Each row of numbers stands for one node and depends on some of the facts below. Use the named rows to name the rest.

Facts:
[babeme,deger,flolovil,fludros,gadon,grubribun,kivin,kopla,mugudrar,nastis,nilupon,sezis,skasken,stastu,tizi,trisin,trupe,zezis] ζ f
[baris,bogromu,fizol,flidrak,grelem,ketral,noskeskam,nubik,pese,seske,seskil,sikli,traflar,tragus,tute,vubri] ζ c
[bires,bopa,bruske,buplopur,detobi,diplosko,doro,fefi,fegur,ferupel,flavi,fune,gapedi,gefle,getrem,gronis,klabe,klegrus,klides,klipa,klonis,klovul,klustifi,kozo,kuligor,laskir,miras,nodri,novaskas,pasos,robrul,sastafan,segen,seskopar,skobroma,stebruk,stusko,tevem,tibru,tigri,trafi,tripo,tropa,trugrosil,trumi,vedun,vedustur,vetro,zagol] ζ a
[briflel,drege,drutak,gradrur,gritene,nive,plastor,pogror,poritu,puvir,sefler,stona,sufos,tralum] ζ d
[brivo,brudis,brulo,diful,dulal,fusten,gristabek,gugraski,kleklor,kosu,legigan,miklik,pugrem,pugru,skagris,trista,trobo,voflir,vudrak,zezil] ζ b
[feki,fofam,geflu,madrubro,meplifu,plista,pubrul,suror,tagrom,tudren] ζ e
β gritene <- babeme,tute
β trupe <- baris,gronis,kosu,pasos
β detobi <- baris,doro,drutak,trumi,zezis
β geflu <- baris,briflel,brivo,bruske,diplosko,drege,drutak,flidrak,gefle,gritene,gugraski,kivin,klegrus,kleklor,kuligor,laskir,miklik,pasos,robrul,sikli,stastu,stebruk,tibru,trafi,tralum,trobo,vubri
β briflel <- bires,diful,drege,getrem,klipa,klovul,miklik,pese,tudren,vedun
β pasos <- bogromu,gapedi,stastu
β bires <- bogromu,zezil
β stusko <- bogromu,flavi,pasos,stebruk
β mugudrar <- bopa,nive
β stona <- bopa
β poritu <- brudis
β vedustur <- brulo,dulal
β zagol <- brulo,sastafan
β gefle <- bruske,fune,klides,seske
β puvir <- deger,traflar
β laskir <- deger,pugrem,seskil
β zezil <- deger
β brivo <- drege,segen,stusko,tizi,vubri
β fune <- dulal
β kivin <- fefi,tagrom,trugrosil
β kuligor <- fefi,nilupon
β fofam <- fegur,madrubro
β plastor <- fegur,gugraski
β sikli <- feki
β gadon <- fizol,trisin
β tralum <- flavi,gadon
β zezis <- flavi,pasos
β diplosko <- gapedi,nilupon
β ferupel <- gapedi
β baris <- grelem,seskopar
β grubribun <- ketral,klegrus,kozo,zagol
β flolovil <- klabe,traflar
β gristabek <- klabe,vetro,voflir
β diful <- klegrus
β bruske <- kleklor,klipa,voflir
β klustifi <- kleklor,klovul
β novaskas <- klides
β fludros <- klonis,klovul,stusko,traflar
β stebruk <- kopla
β buplopur <- legigan,sefler,seske
β trista <- miras,tibru,tragus
β flavi <- nastis
β vetro <- nive
β tevem <- nodri
β fusten <- nodri,pugru,voflir
β tibru <- noskeskam
β tragus <- poritu
β bogromu <- pugrem
β gradrur <- sefler
β pubrul <- seske
β vubri <- stona,tripo
β drutak <- sufos
β skobroma <- suror
β meplifu <- tagrom
β tudren <- tibru
β seskil <- trafi
β klabe <- traflar
β kosu <- traflar
β madrubro <- tragus
β vudrak <- trisin
β skasken <- tropa
β gapedi <- tropa
β gronis <- trumi

Some rows with their names:
-1,3,-1,0,10,-2,-9,9,2,-4,0,-7,-6,-13,-2,-3,-23,9,3,-6,0,7,5,-11,4,7,-12,14,2,3,7,-2,13,8,-2: trupe
1,1,-8,-5,-6,3,-1,-5,15,8,8,-1,-10,-4,-3,-11,-14,3,-2,-16,-5,2,9,-9,8,-1,2,3,-4,5,7,2,6,7,0: kosu
-3,2,0,-10,6,14,5,7,4,8,7,-8,6,-5,-16,7,-10,0,-11,16,11,-11,25,-19,10,-12,1,-11,-17,10,-19,0,-12,-1,-4: seske
5,7,-11,-13,3,20,4,20,12,9,9,3,-2,-10,-31,3,-13,9,-18,20,1,-13,38,-9,24,-34,8,-10,-28,22,-25,5,-9,3,1: legigan
17,-20,-15,-9,-10,-16,9,7,-30,5,8,5,13,12,-8,6,18,26,-18,-22,2,20,-17,-17,4,10,8,-23,-6,22,-12,23,-5,-4,24: nodri
-4,5,1,6,4,-5,-14,7,2,-8,-4,-1,-10,-14,9,-4,-28,15,3,-4,9,2,7,-9,-6,5,-17,14,1,1,7,-8,28,12,1: skasken
-7,-5,-5,-11,2,8,8,-1,15,2,-4,0,-2,-5,1,-1,14,-2,5,-2,0,-3,-5,-7,-3,-8,5,7,-2,1,-9,4,3,-3,1: feki
1,-1,-6,-2,6,-1,-1,-2,0,1,8,-3,-7,0,1,1,9,9,5,-1,1,4,13,-5,-4,4,1,2,0,9,11,3,1,16,-5: flavi
-4,6,5,-11,24,0,-4,3,-2,7,6,-24,-7,-19,-23,-6,-28,4,6,-16,-22,19,-9,-18,24,19,-5,25,5,16,26,-1,-10,7,-10: mugudrar
16,-5,-11,21,-6,-2,-9,-2,28,12,0,3,-13,-14,-6,-2,-12,1,-3,-19,-6,-5,18,-12,7,8,-10,14,-5,14,5,20,3,1,-16: trista
5,-7,-2,1,1,7,9,-7,13,7,4,-7,1,-1,2,5,-2,-13,1,-7,6,-7,7,-16,-8,0,-4,-4,-1,3,-8,7,-13,-4,-12: noskeskam
5,-2,-10,-7,-7,10,7,0,14,5,11,2,-7,-1,-1,-9,-3,-5,-1,-13,-3,-3,8,-4,1,-13,4,-5,-3,3,-3,4,1,2,2: trobo
0,1,2,-17,14,7,14,-10,-4,9,14,-14,-5,-8,-18,-3,6,-2,8,-10,-19,11,-6,-8,8,6,9,9,1,24,24,1,-24,11,-10: bopa
4,-2,-1,-8,7,8,6,12,2,-8,5,-3,-3,-6,2,-2,-13,-4,5,-5,3,2,-1,-4,-10,-11,-6,1,3,0,-8,0,4,1,2: nilupon
5,-3,-3,-7,3,6,9,-1,-4,0,10,2,-3,-4,0,1,14,1,5,-3,0,-1,4,-3,-9,-5,3,-2,-2,13,7,4,-7,9,-3: vedun
-1,8,-7,-1,13,6,-10,15,-6,7,5,-1,-1,-18,-29,11,-6,28,-14,28,5,-8,41,-13,21,-8,-2,4,-28,33,-3,1,-1,16,-7: buplopur
-2,-4,1,-8,-1,7,8,-7,6,6,8,-9,2,1,2,0,-4,-10,0,-5,7,-4,4,-17,-6,-2,-1,-7,-1,-1,-5,0,-9,-1,-5: pese
2,0,-4,-2,4,1,1,-3,-2,1,7,0,-6,-4,0,1,8,9,3,-3,1,2,10,-5,-5,3,-1,3,-2,14,13,1,0,14,-5: stebruk

Name these rows:
No name comes twice in this set of rows, the named rows included.
10,-5,-11,0,-7,9,6,1,20,7,8,4,-8,-4,-2,-5,-4,-8,0,-16,-5,-4,9,-5,0,-9,1,-1,-4,5,-4,11,-2,0,-3 : gugraski
1,5,-7,-12,25,14,-7,25,8,10,5,-1,-4,-20,-27,13,-21,32,-26,35,7,-15,40,-24,35,-18,-3,11,-33,20,-12,6,4,15,-10 : gradrur
0,3,1,1,2,7,-4,9,-14,7,14,3,1,-14,-10,0,16,10,0,0,3,-6,18,-7,4,8,-3,-3,-10,7,15,3,2,4,-5 : fune
3,-1,-1,-7,4,9,6,6,-9,2,12,3,1,-7,-10,2,14,6,-2,4,2,-4,15,-4,0,-6,2,-7,-9,15,4,3,-6,7,-3 : klides
0,-3,2,-18,21,8,9,-3,9,12,12,-11,-9,-9,-4,-2,-7,5,-3,-11,-13,3,-8,-21,17,6,1,18,-1,3,23,6,-6,11,-14 : stona
4,0,-7,-22,24,23,10,24,6,7,11,1,1,-13,-23,13,-9,17,-21,32,6,-16,31,-18,26,-32,3,2,-28,16,-22,9,-7,8,-7 : sefler
-7,-7,-6,-7,-4,5,6,-2,13,-2,-7,8,-2,-4,10,-1,11,2,2,0,8,-7,-5,-5,-12,-12,2,5,-5,0,-13,1,15,-1,8 : tagrom
2,1,-6,-1,-7,8,-3,2,12,9,10,3,-7,-8,-5,-11,-4,0,-2,-16,-3,-4,13,-7,7,-1,0,-3,-6,0,6,4,6,1,0 : diful
1,-1,-4,-4,-2,2,5,-6,-3,-4,5,5,-6,-1,10,0,7,7,3,-1,8,-3,7,-1,-17,-7,0,0,-2,11,8,-3,7,15,1 : tropa
-6,-5,-6,-1,4,2,0,-1,17,6,-6,0,-4,-11,-3,1,9,2,3,-4,-3,-2,-1,-10,2,4,-1,14,-4,4,-3,7,5,-3,-4 : tudren
-3,3,-4,6,0,-7,-10,-8,-2,1,3,2,-9,-9,6,-1,-3,21,1,-1,7,0,13,-7,-6,11,-7,9,-5,12,20,-3,16,21,-3 : ferupel
33,-16,-13,25,-6,7,8,1,36,10,0,8,-10,-12,-6,6,2,-20,0,-24,-9,-11,13,-7,-2,-5,-8,10,-1,20,-12,37,-19,-11,-23 : brudis
3,-1,-3,-1,3,0,0,0,-7,3,8,0,-2,-6,-4,1,9,12,0,-3,1,2,9,-7,-1,5,0,2,-5,15,11,4,-1,12,-3 : bruske

Now the same nodes, written a new way:
Some rows with their names:
6,5,-1,-2,-13,6,8,4,-2,14,19,7,-16,6,1,-4,-16,-5,5,2,-7,7,3,4,-4,4,4,-2,-3,-1,4,9,-2: deger
5,4,-4,-3,-12,8,9,0,5,16,12,8,-12,3,0,-6,-14,-6,3,4,-7,3,2,-2,-8,2,7,1,-6,2,0,5,2: nilupon
11,11,5,1,-7,6,2,2,0,3,-8,-9,9,1,6,-4,9,1,7,-1,3,6,1,7,-2,5,4,11,-3,8,10,3,8: seskil
5,1,10,4,6,18,-1,5,-6,5,9,15,-4,-13,4,4,-9,0,8,2,9,-1,6,2,1,2,10,0,3,6,-6,-2,11: miklik
3,0,9,1,5,18,-3,7,-8,5,11,11,-2,-13,6,5,-11,1,8,-3,8,-3,4,5,2,3,6,-1,3,4,-6,-2,7: pugrem
0,-1,-6,2,-16,7,-4,-4,-2,-6,5,-5,-1,-1,-8,14,-4,8,-3,-8,-2,-8,-2,4,-2,2,-8,-4,-5,-6,-7,-18,-13: doro
2,-2,9,9,21,16,-10,7,0,7,2,12,-11,-14,0,4,-8,14,2,4,0,-5,1,8,-2,-9,3,-7,-2,5,-1,2,8: dulal
-2,4,8,2,8,15,-10,8,-2,6,7,15,-9,-13,5,5,-6,1,0,-6,12,2,7,-3,-6,-1,7,3,8,5,-4,-4,11: gugraski
11,11,5,2,-7,8,2,4,1,5,-9,-9,11,-1,6,-4,10,1,5,1,2,5,2,7,-4,3,5,10,-2,10,9,2,8: sikli
4,1,-5,4,-4,-6,1,-9,-5,-13,-3,-1,3,0,-5,3,6,-5,-5,7,-4,-6,7,-3,3,0,4,-4,0,4,-5,-2,-1: bruske
-5,-7,-9,7,11,-10,-6,-7,4,-9,-19,-5,5,2,-16,-2,9,14,-6,11,-7,-10,-9,-3,5,-16,6,-12,-7,-1,3,3,-4: vedustur
1,-3,-7,0,-10,-6,2,-8,-8,-12,-1,-5,12,2,-5,3,2,-3,-2,1,0,-5,2,-2,8,5,7,-5,0,0,-6,-3,-6: stusko
-27,-1,6,-14,4,5,-10,9,17,0,-9,-6,-13,5,2,-4,5,-8,-9,-15,-2,15,7,-14,-8,-9,-7,2,19,3,6,2,8: madrubro
-1,2,5,13,3,-17,-1,-4,-14,-19,6,4,-20,8,-1,12,-3,1,1,1,-2,10,5,12,6,-2,-15,-8,8,-9,3,5,-12: nodri
-3,-5,-6,13,1,5,-2,-2,5,-9,-8,-2,-12,2,-17,11,1,22,0,16,0,0,-10,2,5,-15,3,-13,-5,-3,2,2,0: kozo
-11,5,-2,3,-14,-4,-8,-3,3,-11,-6,7,-16,4,-7,11,5,-3,-11,2,10,8,3,-10,-8,-6,1,6,11,-3,-1,-7,4: miras
-12,5,-2,3,-13,-2,-9,-3,6,-10,-4,5,-22,3,-7,16,2,-1,-11,-2,11,9,4,-9,-9,-7,-6,4,13,-4,-3,-9,3: fegur
4,3,15,8,18,1,-7,10,-18,-2,16,15,-14,-7,12,4,-12,1,4,-7,4,4,10,13,4,2,-3,-8,7,0,1,8,-3: voflir

Which node is each row?
No name comes twice in this set of rows, the named rows included.
6,15,7,3,-9,8,-4,5,3,4,-7,-4,-5,3,6,-2,10,1,3,-3,10,14,1,5,-10,0,1,12,6,7,11,0,12 : noskeskam
-2,-3,-9,-11,-6,-8,2,-2,6,17,2,2,7,3,-2,-17,-8,-7,4,-6,-7,-2,-5,-5,-7,-1,6,1,-9,-5,5,6,-8 : skasken
-6,-10,2,-2,17,-11,4,4,12,10,-1,1,-2,6,9,-4,2,6,-1,4,12,6,-16,-5,2,1,-23,12,-1,-16,-1,1,-6 : pogror
1,-2,-9,-2,-14,0,-7,-5,-4,-8,2,-9,8,-2,-5,9,1,4,-5,-12,-3,-10,-1,4,-1,2,-4,-4,-2,-9,-6,-14,-14 : gronis
3,-2,-7,4,1,-9,-1,-11,-1,-13,-11,-3,10,0,-7,0,10,-7,-9,8,-9,-12,5,-8,2,-2,5,-2,-3,6,-6,-6,1 : gefle
0,-3,1,-6,9,9,-12,10,-11,5,10,4,12,-13,7,-1,-9,6,1,-21,5,-8,1,6,1,2,5,-5,-3,-4,-4,-7,-8 : kosu
2,-3,-4,6,15,-25,-7,-17,3,-10,-21,3,7,-4,-8,-5,15,-8,-7,4,-21,-20,4,-6,-9,-7,-15,3,-7,6,-6,-8,-7 : buplopur
1,-5,1,-5,14,4,-5,3,-8,3,-4,7,21,-14,4,-10,1,-5,1,-4,5,-9,5,-4,5,2,19,-1,-1,7,-3,0,6 : brivo
-4,4,9,2,5,-10,-3,1,3,7,-15,-4,3,1,1,-4,10,9,17,-8,7,10,-10,12,-7,-5,-18,15,-3,-5,15,7,-2 : nubik
5,-5,-5,-7,12,-7,9,2,8,5,-4,-10,25,4,12,-16,10,-5,-15,10,7,-4,-6,-13,14,7,10,3,-1,0,-3,1,5 : briflel
-7,-4,7,-10,0,19,9,4,7,1,3,-9,-5,4,2,1,-1,-3,3,-1,-12,4,6,-1,5,3,-4,-4,8,10,-1,2,10 : feki
-5,-5,8,-7,23,-2,0,-3,12,1,-12,-7,2,-1,2,-11,8,-10,1,-4,-32,-10,9,-3,-6,-1,-15,0,2,15,-1,2,5 : pubrul

The same nodes again, as new rows of numbers:
Some nodes and their rows:
-1,-1,3,-7,18,-6,11,14,1,-17,9,-1,-5,4,-2,-2,-3,-9,-3,9,6,11,-14,5,2,-8,8,-15,11,-6,-4,-7,-13,0,3,1,6,5,-5,-2,-8,11,9: ferupel
-12,5,-7,5,-4,13,-17,2,13,-11,3,-4,8,-4,14,0,2,11,1,1,-1,-5,12,-1,-2,-4,4,-14,14,-2,-5,-7,-4,-2,10,17,15,8,-9,6,5,-4,-11: stastu
-2,-3,-8,8,-7,-3,5,0,18,-3,14,-3,3,3,18,2,-2,-13,2,-10,1,-3,-22,-13,4,7,4,-6,-12,-1,-5,-7,-3,-18,-3,0,-2,0,9,5,-3,8,-18: diful
-7,3,-7,5,-4,10,-14,-1,10,-9,7,0,4,-1,18,1,6,5,5,1,1,-3,8,0,-6,1,9,-15,13,2,-6,-6,-4,-3,6,16,11,5,-7,4,3,-3,-7: kopla
2,-3,-1,3,3,-1,-1,11,14,-7,2,-2,-2,4,10,-11,-12,-7,10,-12,2,7,-5,-3,-8,-1,9,-8,0,2,-10,-15,-14,-1,15,1,6,-10,-22,4,-12,-4,-14: sikli
-5,-11,2,7,15,0,-5,9,15,-9,-2,-2,-9,-2,5,-25,-2,4,8,-1,-2,14,2,-6,-5,-15,11,-11,10,2,-2,-10,-16,-2,20,4,11,-10,-15,9,0,1,-5: baris
-5,-1,-14,0,10,-4,-3,4,12,-2,1,-11,1,-2,11,14,0,-9,4,-1,-15,-10,-2,2,-6,5,-6,8,-3,6,-7,-25,-3,-15,-1,0,-1,-11,-3,1,-14,6,-12: tudren
6,-3,-2,16,-9,1,6,15,-3,6,34,10,-5,-11,-11,14,6,-8,14,7,4,-7,-16,-7,-3,15,29,-19,10,9,-28,18,3,-8,-20,14,-4,-9,-4,4,-14,24,-6: grubribun
-7,-9,1,8,15,1,-7,4,16,-8,-4,-2,-5,0,6,-28,3,5,9,-6,-2,14,3,-10,-8,-13,11,-8,10,-1,-5,-7,-15,-4,19,1,17,-7,-12,11,6,0,-9: grelem
-10,-7,-4,10,15,-2,-18,-19,19,-17,5,-7,-11,1,36,-31,22,6,14,1,-11,19,10,-4,-19,-3,-6,2,-7,3,-3,-6,-8,-8,12,0,20,-18,-4,17,20,-10,1: traflar
-20,-1,-13,-1,14,-8,-20,5,10,23,8,7,0,18,6,-25,9,-9,-2,-24,13,-4,-6,-4,-8,18,-7,-28,2,0,5,1,5,-7,10,-28,4,13,21,-10,10,1,-8: legigan
-1,4,4,2,12,-4,10,8,8,-24,12,-8,-10,10,17,1,0,-8,-4,11,5,12,-11,8,0,-9,-4,-9,2,-5,-2,-14,-8,-1,4,9,0,4,-2,-1,-5,13,8: stusko
-7,3,0,-14,15,4,-1,-2,4,-17,-3,-2,2,0,0,-16,-2,-1,-1,7,5,13,-1,7,-4,-1,-4,-5,8,-12,-6,-2,-1,-3,8,1,19,14,0,8,9,1,5: tropa
-6,5,1,-6,13,3,4,1,10,-22,0,-8,-3,1,8,-11,-4,0,-4,8,4,13,-5,4,2,-10,-3,-6,8,-10,-1,-8,-6,-2,10,7,14,14,1,6,7,5,6: flavi
-2,2,-3,-6,9,-13,0,13,2,-2,8,11,11,9,6,-4,-1,-8,4,-6,0,-5,-24,-18,6,-2,18,-24,-4,-4,0,4,-14,-10,5,-11,5,4,3,1,-8,7,-5: vudrak
-1,5,-6,-8,0,4,-1,-10,11,-16,8,-13,-2,2,17,-3,-7,-11,-2,-3,11,10,1,12,-6,12,-20,4,-2,-6,-9,-16,4,-1,0,2,8,7,-1,2,6,-3,-5: klipa
-4,5,-3,18,9,-13,-11,5,-2,-16,34,6,-7,11,34,10,33,-2,10,18,-7,-1,-6,-4,-10,-2,11,-30,5,13,-2,2,-15,-7,-3,11,6,-11,-4,-1,2,10,19: flolovil
-6,-1,3,-4,14,2,7,5,8,-22,3,-7,-7,7,7,-8,-5,-2,-5,11,3,14,-5,7,4,-12,0,-7,10,-6,0,-8,-9,-3,11,8,10,12,-5,3,2,9,4: pasos

Name these rows:
No name comes twice in this set of rows, the named rows included.
3,5,-1,0,6,-4,11,10,7,-20,14,-8,-5,6,12,7,-8,-16,-1,4,8,11,-13,7,2,-1,-2,-6,5,-3,-4,-15,-9,-1,2,7,-1,6,-9,-5,-11,9,3 : laskir
-9,2,-1,-13,13,-8,1,-8,-8,14,1,20,25,-23,15,-5,6,-16,6,10,-21,8,3,3,-26,19,10,-8,-13,-1,5,-10,-19,-5,2,-5,10,9,-2,-12,-24,11,-6 : poritu
-8,-3,-5,-22,29,-13,-5,3,4,16,-8,12,23,-10,6,10,9,-16,2,7,-28,-14,4,-8,-22,12,4,-3,-5,-3,-10,-22,-12,-14,-8,-13,16,0,-8,-2,-22,11,0 : madrubro
-2,1,1,-16,23,-12,2,1,-4,-2,11,7,0,-1,3,-12,8,-15,1,10,3,10,-6,7,-9,9,0,-15,4,-6,-13,2,-2,-1,-7,-7,19,8,4,3,4,8,14 : tigri
-13,-1,-9,5,-1,1,-8,-6,20,-10,1,-5,6,6,23,-12,-1,-1,-1,-7,0,1,-7,-11,6,-1,0,-5,-10,-9,5,-7,-5,-18,10,2,11,6,10,8,10,-1,-14 : pugrem
-7,6,-8,-3,-1,4,-18,0,3,-9,0,6,12,-3,6,-7,5,7,9,0,-1,-7,9,-4,-4,5,10,-21,12,1,-13,1,-3,-1,7,9,23,10,-10,7,7,-7,-7 : trisin
-6,-2,-5,15,1,-5,-2,-3,21,-8,16,-5,2,6,29,-2,6,-9,2,-5,-2,0,-16,-12,2,0,1,-7,-10,0,5,-9,-9,-17,1,-1,0,1,12,2,-2,8,-11 : zezil
3,7,-5,2,-8,5,-5,16,3,-10,15,4,9,3,6,14,-4,-3,8,-3,4,-10,-2,-5,-1,0,14,-26,13,2,-8,-8,-8,3,5,14,5,1,-19,-4,-11,3,-7 : kivin
0,0,6,-12,28,-17,4,6,-10,-2,15,8,-2,0,-1,-9,14,-18,1,13,3,14,-11,1,-10,8,10,-21,6,-3,-12,8,-7,-2,-11,-12,14,7,4,2,-4,16,19 : skobroma
-9,1,-1,10,7,3,-9,15,6,-10,10,1,-1,1,5,-1,10,10,0,12,-5,-1,-2,-6,2,-16,22,-28,23,5,1,-2,-13,-5,9,18,10,5,-9,-1,-2,12,4 : zezis
-11,0,-9,-10,30,-16,-11,4,-6,4,5,2,2,-2,-2,3,18,-6,9,5,-13,-9,-4,-2,-10,11,5,-8,-1,4,-11,-3,-2,-14,-3,-16,14,-10,5,3,-2,5,4 : plista
-10,6,-1,19,9,-12,1,2,-8,-14,23,0,-11,-3,25,1,16,-5,12,14,-15,17,-14,5,-8,1,12,-13,-16,11,11,-3,-19,-9,9,3,-13,-10,3,-16,-10,9,6 : puvir
-2,6,-1,-5,22,-13,-6,-9,-4,-31,20,-6,-11,12,29,-7,18,-6,7,12,0,15,-8,7,-10,5,-10,-9,-8,-1,-5,0,-5,-2,-3,-1,16,-3,3,6,17,0,25 : klabe

